Each row was made from one walk, in order. Every step used is in the known rows, and no mark comes twice. Write each row's walk.
Known rows
pivug/rugirez/lazibar/kefoz/seku/guso/sobav: [  90   72 -160 -206  293  -70   59   33  -99  167  259  160   15 -229
  490  134  214   46  -82   30 -150   78  -37 -174 -122  -66 -226  182
  -46 -300   19 -253   -4  311   29  228   93 -159 -114   39 -126   90
  209  -12]
sobav/guso/seku/lazibar/pivug/rugirez: [-212 -142 -286   49 -111  -67 -125   28   47  247 -211  -31 -330  266
 -186  102    1   71  -45   89  214 -341 -215  239 -259 -109  -74 -108
   30 -183   73 -172 -134  123  376   90  237  -89  -26  -12 -120  214
   30 -119]
pivug/buka/seku/lazibar/rugirez/kefoz/sobav: [  12   34   24 -138  191  -42 -214 -200   56 -189  193   31  240 -343
  413   86   58 -209 -281  118 -144  340  161  121  127   19  -55   85
   98  217  -47    1  136  -15  208 -236  -48 -184  -29   19 -207  -79
 -262   -3]
kefoz/pivug/buka/seku/lazibar/rugirez: [ -73 -119  108   -2   59   69  -26 -252   95  269 -142  -85  262 -381
   31   93  -11  258 -158   74  -65  195  269  268   85   -2  -61  109
 -129  278 -278  -16  390 -353  159 -117 -352 -141  -18  -97 -239   54
 -241 -201]
guso/sobav/pivug/buka/seku/rugirez/kefoz: [ -39   36 -144  -26 -307 -127 -162  251  -81 -124   39 -109  124  195
  -85 -214   -4 -331 -206   61    8  -55  -39  162  202  -30   25    5
  -29  172   45  137   13  -82  -32   61 -252 -105  -33 -140 -209  -40
 -386  158]
guso/seku/rugirez/kefoz/sobav/pivug: [ 126   -9  334  166   58  202    9  270 -273  -86 -188   16  -55  454
 -217   -9  -45  194 -162   87  -12 -117  -23   35  115  168 -151  -62
  -23   93  175  204 -101 -361  103 -129   -7  151   10   92  155    2
   28   97]
sobav/guso/seku/rugirez/pivug/buka: [ -41   20 -318    5   31  -75 -168   95 -102   13 -148   34 -295  544
 -104  110   -3  -46  -21   -4  177 -201 -128  278  -87    2   -8   34
  -90   72  202  -86 -123    4  268   10   27 -192  138   52 -263  143
  -65   54]
pivug/rugirez/kefoz/sobav/guso: [  93  109  -70 -160 -113 -124   68 -129  -63  124  119  224  163   46
  440  330  145 -215  198   82 -111  -43 -123 -205  138 -148   12  241
  245 -206  -15 -284   51  347 -208   41  -22  -60  142   -8 -118 -152
  251  -66]
sobav/pivug/buka/seku/lazibar/rugirez/kefoz/tabudub: [ 147   30   58  149 -197  -77 -108 -305   83   95 -179  -58   27    0
 -188  -23   20 -160 -154   98  -20  226  -91   19   92 -152 -104  114
  -56  267 -228  -57  134  -27  -57 -111  -44  -40  -28   60 -215   85
 -292 -149]
seku/guso/sobav/pivug/buka: [-362 -118 -373 -395 -206 -168 -302  171   50  177   52  102  297   65
  103   71 -181 -148  105  -25  173 -347  132  288  -98  126  157  -26
   48  118   34  106 -293   60  370  241 -168 -169 -220 -218 -239   29
 -145  241]
lazibar/rugirez/pivug/sobav/guso: [  38  219 -404  180 -145 -221   42 -145  160  -11  -13   57  -85  -63
  128   61   76 -275  -36 -190  104   57 -282   29  -71  -88  227   16
 -121 -189  202 -220 -110  269 -403  283   21 -100  289  -54 -255   36
   41 -234]
rugirez/pivug/sobav/guso/seku/lazibar/kefoz/tabudub: [  33  106 -227   40   36  -85  183 -100    9 -295 -145   68 -183  169
  143  -79 -250    6  -31  -78   74 -210  -63 -151 -170   96  248   66
    9   38  145   -6 -189  220 -131  278  431  182   83   94   22   17
  -92  143]
pivug/rugirez/kefoz/tabudub/guso/seku: [ 220   54  169  -14  233   24   98 -119 -145 -166  343  270  -98  129
  228  159  100   23  141   35  -75   15 -240 -230  -61 -338 -311 -138
  -72 -218 -150 -301  -27  397  -83  -92  142  -46   85  213  161 -107
  263  -74]
pivug/rugirez/buka/seku/lazibar/kefoz: [ 180  178   47  -57  122 -136   25 -117  202   77  403  -55   71 -225
  359   78  490  -31 -148   52 -205  261   52  153  -25  -90 -116  -24
   38  -86 -210 -260  253  120   18   71  -80 -249  -38  -39 -238  -96
 -109  -85]
buka/pivug/rugirez/lazibar/kefoz/seku/sobav: [  35 -109  -48   -9  -31   61  125 -112  292  224  -14 -195   73 -228
  156   11   58  138   35 -108 -156  286  125  -89  148  -88    7   92
  -90    1  -16  118  292 -163 -126   25 -109  -14 -133 -157  -91  146
 -209  -80]
tabudub/kefoz/pivug/rugirez/seku/sobav: [-106  221  247  -99   67  112  337   -3 -181   50 -110  240  146 -278
  -52  -75   25   26  413 -122 -106   22  136 -286  -78 -131  263   85
  187  -54 -116  -48  234  -52 -231  -22 -138  172  162  -71  203   14
  254   -2]
seku/lazibar/rugirez/kefoz: [-233  -35  144 -107    2   47   62   61  215  139    4 -142 -135 -199
  295  -56  107  -39  -15  209   89  258  177  -44 -118   77 -201  216
  -16  -87  -56 -128    8   34  128   35   86   59 -126  -37  286  -12
   -9 -121]
rugirez/seku/guso/sobav/pivug/buka: [  38  -60 -335 -227  171   -8 -288  238 -135 -108   69  144   78   52
  121  -43   15 -175   26 -235   52 -133   -8  -43   36  185  320 -182
   18  161  182  247 -157   15  -33   95   31   92  -70  -35 -221 -103
 -191  352]
sobav/guso/seku/lazibar: [-311 -236 -226 -122  -28   47 -271  137   46  168 -202 -153 -291  328
 -205   81 -134   84  206  160  335 -275 -111  174 -224  131  -48  -43
   93  -34  134   12 -275   86  451   -9  238  -68  -97   33  -34  207
   71  140]
kefoz/pivug/sobav/seku: [ -35   50  -91  -98  -38  173   83 -223   31  241 -225  -47  245  -83
 -268   26 -108   82  123 -231  -28 -237  -18   50   63  207  346   79
  123  -27 -151  127    8 -176 -220  -25 -273  279  103 -105 -272  152
  121  -95]
guso/sobav/seku/rugirez/kefoz: [-115   91 -156  -73    8  167 -116  368 -102  -54   49  -80 -124  252
 -221 -243   44 -261  -52   52   83  -75  -91    4  138  253  -41  -26
  103 -171  132  185 -280  -97   61 -143   -8  147   39  -57   -4   60
   98  148]
rugirez/kefoz/tabudub/guso: [ -23 -217  291 -183  248   80  231 -121   20 -296  330  242  -73  -78
  142  112 -149   40  417  131  134  112  -36 -530 -114 -157  -65   71
   76  -42  -89  -85 -253  343 -198  -93  226   79  -15  241  383 -345
  293  217]
kefoz/rugirez/pivug/buka/seku/sobav: [ 243   70   56   91    6  -96  -46 -139   90 -224   72  -25  293  -79
  215  123   -2    6  -73 -234 -127  201  294   84  336  250  -64  -45
  -37  322   84  284  267 -187 -219 -217 -241  -13  183  -71  -41 -150
 -128   10]
seku/sobav/pivug/rugirez/lazibar/kefoz: [ -62  246  -77  -51 -366 -120  -44   72   76  286 -114  -80  104   19
  -45  -90  -16 -330  267   40  -11  -91  -39  -54   -2  140   74  265
   76  -97   41   45   20   47 -158  230 -104   66 -204 -202  -55  161
   28  -32]
guso/seku/lazibar/rugirez/buka/pivug/sobav: [ -31  -10  -12  156   28   41 -191  217   19 -143   29 -268  -81   56
   43 -183   49  171 -381  -93    6   23  101  411    5  131 -128 -280
 -163   64    0   66   -3 -195  352   27   40  -11  -72  -22   94  108
 -307    5]
buka/pivug/rugirez/kefoz/sobav: [   1 -203   18  -27 -266  -26  149 -137  331   97   33 -128  262 -100
  238  154   16   61  127 -105 -133  165  111  -49  248 -272  142   20
   25   73  -64   47  309 -106 -226   -9 -260   20   41 -227  -39 -161
 -250  -96]
kefoz/rugirez/seku/lazibar: [ 172 -112  259  -98  223  119  -35   36  -31   11 -137 -129    8  -13
   63   48  124  302   56 -144  -54  170  287 -144  228  396 -221 -169
  -30  122  -16  282   62 -211 -183 -294   -8  267   -5   11  347  -82
  171   13]
guso/seku/rugirez/kefoz: [  61  -48  293   86  297  273   34  329 -100 -188   89  -54 -235  367
  -23  -54  155  153 -132   76   14   21  -36  121  -63   79 -295 -118
  -70  -68  196   81 -124 -251  192 -147   22   62  -43   95  135    5
  -17   93]
tabudub/rugirez/lazibar/kefoz/sobav/pivug: [ -82   -7  105  142 -228 -174  182   27 -197   50 -175   -8  -89 -233
 -186  -63 -176  -54  289   15   34   24   46 -233  -43 -151  176  310
  -61 -194   94 -176   20  152 -310  161  -88    4  112  192  398 -100
  403 -197]
kefoz/sobav/pivug/rugirez/lazibar: [ 110    9   22 -162 -333 -202 -115  -39 -156  336 -241  -39  397  115
 -120  263 -261  -71  241  -22  -38 -264   -5  -61  144   77  213  297
   24   58 -105   64   92   38 -228  172 -365   80   24  -62  -21  -71
  166  -37]
tabudub/guso/sobav/pivug/rugirez/kefoz/seku: [ -69    2 -142 -133 -126 -130  -32   -7 -209  -60  206  244   23   44
 -137  -13 -192  -94  138  -87  123 -175 -216 -327   17 -216  196 -222
 -109   13    7   19  -61  375 -177   90  -24 -118  152   61  137  -75
  238  115]
sobav/pivug/rugirez/kefoz/tabudub/seku: [ 241  140  207  111 -323    4   88 -145  -33   78  -97   94  -27  272
 -294   49   81 -125  207  -62 -108 -160 -353 -123   -1 -344  101   46
   58  -55 -245 -141  103  140 -426 -107  -90  182  157   71   55   59
  103 -151]
guso/seku/rugirez/lazibar/kefoz: [  32  -55  203   87  387  160   16  338 -132 -123   38 -136 -332  223
  -85 -106  124  252 -144  103   33   58  -42   89 -240   77 -374  -15
 -203 -136  230  -13 -173 -186  250    3   88  -32 -150   93  146  113
   72   54]
guso/sobav/pivug/rugirez: [ -82   50 -218  -43 -513 -166 -201  273  -39  216   -7 -170  198  204
 -288  -92  -66 -288  103   -2   98 -350 -214  226   26 -101   84 -112
  -75 -111  -73  -22   -8  122 -123  276 -365 -123  -33 -279 -125    2
  -61    8]
pivug/buka/seku/guso: [-117 -130 -223 -370  317  -41 -328 -232  309  -57  358   69  266 -237
  302  231   94 -162  -11  -69  -14  142   74  345 -124  -26   76 -115
   89  173   15   79  -80   28  348 -159 -178 -316 -146  -62 -565   29
 -292  109]
lazibar/pivug/buka/seku/sobav: [ -59  -77  -73   66   42  -40  -32 -125  308 -139  249   50  161 -406
  -89   14   57 -304 -272  -90  -26  -16  -52  321 -175 -147  253 -159
  104  -18   55   74   38 -150   39  -22 -183 -157 -103 -199 -376 -150
 -353  -66]
rugirez/pivug/buka/seku: [ 189  -44 -170    7  119  -98  -46 -125  295 -315  282 -111  129 -116
  158   78  -28 -260  -27 -242   -2  160   19  125  -94 -144  404   79
 -111  307  115  102  342   31 -223   85 -288 -111  200  -41 -367 -267
 -470  120]

Which walk is each row?
[ -49 -227  161   -8   97   28  123 -170  318  -13   12  -55  100 -343
  192   68   -6  126 -266   97 -101  147  133  -49   43   14   65  -76
  132   39    8  260  151 -196   30  -97  139  169  -83   30  -47  -55
 -301  -86] => buka/seku/lazibar/pivug/rugirez/kefoz/sobav
[  31  -18  175  192   75   70   26  102  -14 -286   19 -187  -47  -47
   84 -197  111  390 -382  -61  -99   65  218  165   16  155 -225 -302
   -5  138   26   52    2 -199  279  -51  211    9 -120  -72  241    5
 -141   84] => guso/seku/lazibar/kefoz/rugirez/buka/pivug/sobav
[ -14  -61  332  302  227  230  142  144 -147 -245 -133  -42 -317   33
 -213 -205 -209  340  -75  135   75  -29   86   -4 -247   17 -172 -189
 -154  -15   41  -14  -37 -115  259  -34  368   93  -35  209  518   -4
  110    4] => guso/seku/lazibar/kefoz/tabudub/rugirez/pivug
[ -18   26    7  153  -14  141   33 -209  236  159 -183 -217 -163 -134
 -344 -149  209  187  -87  -62   -7  272  162  -90   75  239  -35  -18
  162  116 -115   73   47 -218  119 -292  169  164   29 -104   65  101
  137  -86] => sobav/seku/lazibar/kefoz/rugirez/buka/pivug
[-123  140  -43   63  -21   90  -81  273 -284 -100   17  -26 -140  -36
 -328 -350  -92 -112  -55  161   73  -90   79    5   86  261  -59  -68
  109 -165 -153  -12 -260   34  214 -101  220   66    2  121  331  -27
  287  133] => guso/sobav/seku/lazibar/kefoz/tabudub/rugirez/buka
[  18   39  240   88   77  107  315 -108 -164  -88   52  215 -143 -271
  148  -44   53 -120 -207  -50 -142  132  211  -72   53 -198  139  193
   28 -124  -78 -168  250    9 -100 -152  -43   53  193  297  326 -163
  109 -221] => tabudub/rugirez/kefoz/seku/lazibar/pivug/buka
[-120  -58 -158 -160  -37  -44  112   29 -201  228 -373  -33    9  244
   70   54 -168  313   16  -76   16 -319  128  103  112  224   35  298
  -83   12  -13   58  -46 -169   -3  175 -137  175   12   67 -129  254
  -25  -23] => kefoz/pivug/sobav/guso/seku/rugirez/lazibar
[ -62 -169 -278   49  -83 -117   48 -148  160   30   18 -109 -143  -96
 -157 -115 -118  145  129 -110   15  152 -106 -228   47 -341  -74 -126
 -231  -62 -108  -47   33  169  -78   10   90  -25   10  -46   66  126
  -13 -123] => buka/pivug/rugirez/lazibar/kefoz/tabudub/guso/sobav/seku
[  95   45  105   59 -254  -95   32 -148 -115  153 -178   65 -137  363
 -210   11 -112   55  124   14   44 -167 -174 -179  -39 -249 -125  -19
 -156   79 -226 -117   91  211  -45   52   74  135   27  130  196   99
   45 -141] => sobav/pivug/rugirez/kefoz/tabudub/guso/seku/lazibar
[ -18   62   81  200  111   50  214  -43 -146  -88 -197  260  -65  -30
 -111  104  -71  211  -24  219   42  -28  -91 -263 -103   77   92  -17
  160  -21  309  -90 -251  -78  -14   64  369 -136   75  -51   37 -107
  366   85] => lazibar/kefoz/sobav/guso/seku/rugirez/pivug
[ 175  123  153  287    2  128 -125  214 -266  -42 -118  -20  -90  220
 -283 -136 -117   36   29  104   -1 -157 -206  -26  -43  127 -273  -78
  -32  -83   74   74 -128  -55  107   21  221   93 -188   76  104  185
  102   88] => guso/seku/sobav/pivug/rugirez/lazibar/kefoz/tabudub
[  58   99  398  239  220  146  239 -113  -29 -205  197  205  -22 -422
 -129 -105   80   86  132  261  -73  293   42 -178   25   52 -143 -162
  171 -190  -86  -94 -243  -46 -113 -166  319 -158 -104  189  235 -152
  350   30] => lazibar/kefoz/tabudub/rugirez/buka/seku/sobav
